Here is a tiny trained network, its code and every weight. The questions are about switching its units off for an input and a target symbol, where a switched-off unit gives its printed mean instead of its output.

import numpy as np


def w(rows, s, z=0):
    codes = np.array(rows[::2]) - 128.0
    scale = np.full(codes.shape[1], s)
    scale[-1] = z or s
    return codes * scale


def norm(h):
    return h / np.sqrt((h * h).mean(-1, keepdims=True) + 1e-5)


def f(y):
    return np.maximum(y, 0)


def softmax(a):
    e = np.exp(a - a.max(-1, keepdims=True))
    return e / e.sum(-1, keepdims=True)


def log_softmax(a):
    a = a - a.max(-1, keepdims=True)
    return a - np.log(np.exp(a).sum(-1, keepdims=True))


def net(x, mask):
    ids = ['ΞΠΣΩαβγδεζηθλμτψ'.index(c) for c in x.split()]
    T = len(ids)
    res = E[ids] + P[:T]
    u = 0
    for l in range(3):
        q, k, v = (norm(res) @ M[l].T for M in (Q, K, V))
        z = softmax(np.where(np.tri(T) > 0, q @ k.T / 4**0.5, -1e9)) @ v
        res = res + np.where(mask[u], z, O[l][:, -1]) @ O[l][:, :-1]
        u += 1
        y = f(norm(res) @ A[l][:, :-1].T + A[l][:, -1])
        res = res + np.where(mask[u : u + 4], y, B[l][:, -1]) @ B[l][:, :-1]
        u += 4
    return log_softmax(norm(res)[-1] @ U[:, :-1].T + U[:, -1])


Q, K, V, O, A, B = {}, {}, {}, {}, {}, {}
E = w([
[142,159,123,78,99,72],'Ξ',
[121,178,129,144,165,127],'Π',
[107,222,170,21,98,108],'Σ',
[117,146,37,149,89,96],'Ω',
[158,144,89,137,93,159],'α',
[93,140,107,170,99,156],'β',
[92,140,148,49,112,134],'γ',
[77,158,98,103,116,120],'δ',
[150,158,106,58,171,139],'ε',
[120,157,122,44,48,117],'ζ',
[122,103,92,112,144,122],'η',
[178,137,79,58,94,117],'θ',
[160,155,148,7,153,106],'λ',
[72,158,75,165,52,101],'μ',
[125,120,126,50,119,96],'τ',
[85,157,150,116,143,153],'ψ',
],0.016)
P = w([
[128,114,121,144,151,154],'0',
[123,113,117,148,146,151],'1',
[120,104,128,171,158,76],'2',
[113,252,118,128,104,192],'3',
[119,107,112,142,143,148],'4',
[132,106,169,170,130,96],'5',
[107,248,73,82,118,170],'6',
[106,98,100,143,139,145],'7',
],0.023)
Q[0] = w([
[61,115,145,94,100,123],'L0H0',
[137,7,111,111,122,149],'L0H0',
[173,95,179,111,198,127],'L0H0',
[167,179,118,95,98,96],'L0H0',
],0.019)
K[0] = w([
[60,73,160,69,116,121],'L0H0',
[116,110,6,66,113,179],'L0H0',
[145,190,122,78,193,139],'L0H0',
[223,134,173,109,89,80],'L0H0',
],0.013)
V[0] = w([
[53,22,135,90,115,207],'L0H0',
[17,255,91,27,160,97],'L0H0',
[203,231,48,173,154,159],'L0H0',
[18,138,213,241,234,194],'L0H0',
],0.0081)
O[0] = w([
[232,232,133,188,198,208,211],'L0H0',
[122,195,50,116,162,44,251],'L0H0',
[3,106,33,64,90,135,122],'L0H0',
[2,190,176,138,229,173,117],'L0H0',
],0.0078,0.0026)
A[0] = w([
[146,181,163,6,131,163,1],'L0N0',
[57,87,172,196,177,125,140],'L0N1',
[149,49,135,218,114,1,150],'L0N2',
[117,122,13,214,91,234,160],'L0N3',
],0.0065,0.0051)
B[0] = w([
[108,25,130,243,105,190,149],'L0N0',
[223,54,167,190,88,1,167],'L0N1',
[78,147,211,204,204,92,186],'L0N2',
[74,83,190,58,122,171,255],'L0N3',
],0.0092,0.0059)
Q[1] = w([
[47,145,104,103,37,153],'L1H0',
[54,146,79,116,254,136],'L1H0',
[120,240,150,206,65,174],'L1H0',
[151,207,62,107,20,84],'L1H0',
],0.01)
K[1] = w([
[38,95,169,125,70,94],'L1H0',
[90,161,111,124,208,139],'L1H0',
[107,169,252,242,124,16],'L1H0',
[178,135,153,56,138,12],'L1H0',
],0.011)
V[1] = w([
[160,55,97,124,212,139],'L1H0',
[140,90,108,83,181,102],'L1H0',
[149,177,196,8,180,97],'L1H0',
[109,148,134,62,87,154],'L1H0',
],0.011)
O[1] = w([
[150,25,181,93,169,185,161],'L1H0',
[254,49,140,19,253,134,189],'L1H0',
[108,224,198,29,66,94,250],'L1H0',
[140,225,146,117,75,142,119],'L1H0',
],0.0097,0.0022)
A[1] = w([
[189,144,120,117,146,106,120],'L1N0',
[126,98,136,150,190,4,92],'L1N1',
[125,112,176,162,155,60,116],'L1N2',
[117,117,77,157,140,134,3],'L1N3',
],0.021,0.005)
B[1] = w([
[87,144,156,150,69,179,222],'L1N0',
[121,5,176,185,104,104,254],'L1N1',
[75,26,121,132,147,51,225],'L1N2',
[146,178,78,177,112,131,135],'L1N3',
],0.017,0.0084)
Q[2] = w([
[130,233,110,126,77,89],'L2H0',
[134,148,118,135,254,52],'L2H0',
[102,146,56,32,45,131],'L2H0',
[248,203,147,75,144,87],'L2H0',
],0.0097)
K[2] = w([
[154,232,63,138,131,128],'L2H0',
[127,142,120,128,210,59],'L2H0',
[113,174,9,15,92,134],'L2H0',
[213,159,208,116,133,118],'L2H0',
],0.011)
V[2] = w([
[133,8,140,230,203,254],'L2H0',
[44,165,78,166,130,138],'L2H0',
[156,145,192,196,238,79],'L2H0',
[107,78,130,140,72,54],'L2H0',
],0.0067)
O[2] = w([
[103,254,134,62,79,119,209],'L2H0',
[212,114,166,67,132,136,167],'L2H0',
[142,158,144,110,91,230,2],'L2H0',
[45,103,249,95,211,186,159],'L2H0',
],0.0071,0.0037)
A[2] = w([
[252,101,197,114,200,82,154],'L2N0',
[121,218,172,140,207,148,84],'L2N1',
[79,179,227,171,152,2,61],'L2N2',
[95,101,220,180,79,90,2],'L2N3',
],0.0094,0.0055)
B[2] = w([
[103,175,125,135,96,76,180],'L2N0',
[213,36,100,170,150,104,231],'L2N1',
[121,249,69,81,96,106,255],'L2N2',
[101,210,106,76,186,84,240],'L2N3',
],0.014,0.004)
U = w([
[131,46,141,151,119,55,236],'Ξ',
[53,151,165,117,174,78,154],'Π',
[124,214,106,100,109,36,145],'Σ',
[123,112,27,141,115,107,106],'Ω',
[62,103,131,97,60,193,60],'α',
[82,132,150,207,167,173,103],'β',
[209,163,164,164,132,120,253],'γ',
[180,87,48,132,187,98,174],'δ',
[162,110,114,7,176,105,111],'ε',
[158,144,131,177,2,97,63],'ζ',
[164,78,199,82,177,170,129],'η',
[199,57,82,90,72,109,94],'θ',
[180,123,200,46,95,88,87],'λ',
[100,157,66,200,107,110,120],'μ',
[135,155,251,120,89,138,76],'τ',
[119,175,139,137,209,108,157],'ψ',
],0.012,0.005)

Each question gives the input, a string of symbols that net reads in full, and the target symbol t.
The units are the heads (4 rows each of Q, K, V and O) and the neurons (one row each of A and B). Each row of codes is followed by its name. A weight is (code - 128) times the scale printed after its matrix; where a second scale follows, it is the last column's (O, A, B and U).
mask holds one flag per unit, layer by layer, with each layer's heads first. A switched-off unit (its flag False) gives its mean, the last column of its rows in O or B, instead of its output. The means were averaged over made-up inputs and are rounded, as every weight is.
A unit's drop is (log p(t) with every unit on - log p(t) with that unit switched off) / (log p(t) with every unit on - log p(t) with every unit switched off).
The circuit of an input: a set's keep is (log p(t) with only the set's units on - log p(t) with every unit switched off) / (log p(t) with every unit on - log p(t) with every unit switched off). Starting from the 12 units with the biggest drops (on a tie, the unit counted first), units are removed one at a time, each time the one whose removal leaves the highest keep (on an exact tie, the one counted first), for as long as the keep stays at least 0.8.
circuit, biggest first: the units of the circuit, biggest drop first
most important unit: the unit with the biggest drop
k most important neurons: the k neurons with the biggest drops, biggest first
top k neurons in layer l: the k neurons of layer l with the biggest drops, biggest first
input ζ θ ζ Ξ, target ζ: circuit, biggest first : [L0H0; L1N0]
input Σ α μ μ δ δ Π τ, target τ: most important unit : L0H0
input α α γ α, target γ: circuit, biggest first : [L0H0; L2N1]
input Σ ψ μ γ, target μ: top 2 neurons in layer 0 : [L0N3; L0N0]
input α α δ ψ α δ η, target δ: 2 most important neurons : [L2N1; L1N1]
input α α Ξ α, target Ξ: circuit, biggest first : [L0H0; L2H0; L1N1]
input Σ δ Ω τ ε ε Σ, target ε: circuit, biggest first : [L1N1; L1H0; L2H0]
input α α θ α Π Π ζ ψ, target ψ: circuit, biggest first : [L0H0; L1N1]
input τ α α Σ γ ζ θ, target ζ: circuit, biggest first : [L0H0; L1N0]
input α α α, target Σ: top 2 neurons in layer 0 : [L0N3; L0N1]
input δ θ α α, target α: circuit, biggest first : [L0H0; L1N1]
input τ ζ Ξ α, target Ξ: top 2 neurons in layer 1 : [L1N0; L1N1]
input Σ Ξ δ α α Ω α, target Ω: circuit, biggest first : [L1H0; L1N1; L0H0]
input γ Π γ α α Σ η λ, target λ: circuit, biggest first : [L1H0; L0H0; L1N0]
input α λ Σ δ α α δ, target α: circuit, biggest first : [L0H0]
input η δ α α ε, target ε: circuit, biggest first : [L1N1; L1H0]
input ε α τ Σ δ, target δ: 3 most important neurons : [L2N1; L1N1; L1N2]
input μ Σ α η, target α: circuit, biggest first : [L0H0; L1N2]
input α γ Σ θ γ δ β, target δ: 4 most important neurons : [L1N1; L2N1; L1N0; L1N2]
input α θ γ α Π α λ, target α: top neuron in layer 0 : [L0N0]
input γ Ω β η α α, target Π: top 2 neurons in layer 0 : [L0N3; L0N2]
input δ μ α τ η, target η: 2 most important neurons : [L0N2; L1N2]
input α α ε δ α ε ε η, target η: 2 most important neurons : [L0N3; L1N1]
input α ε ε, target Π: 2 most important neurons : [L2N3; L0N0]
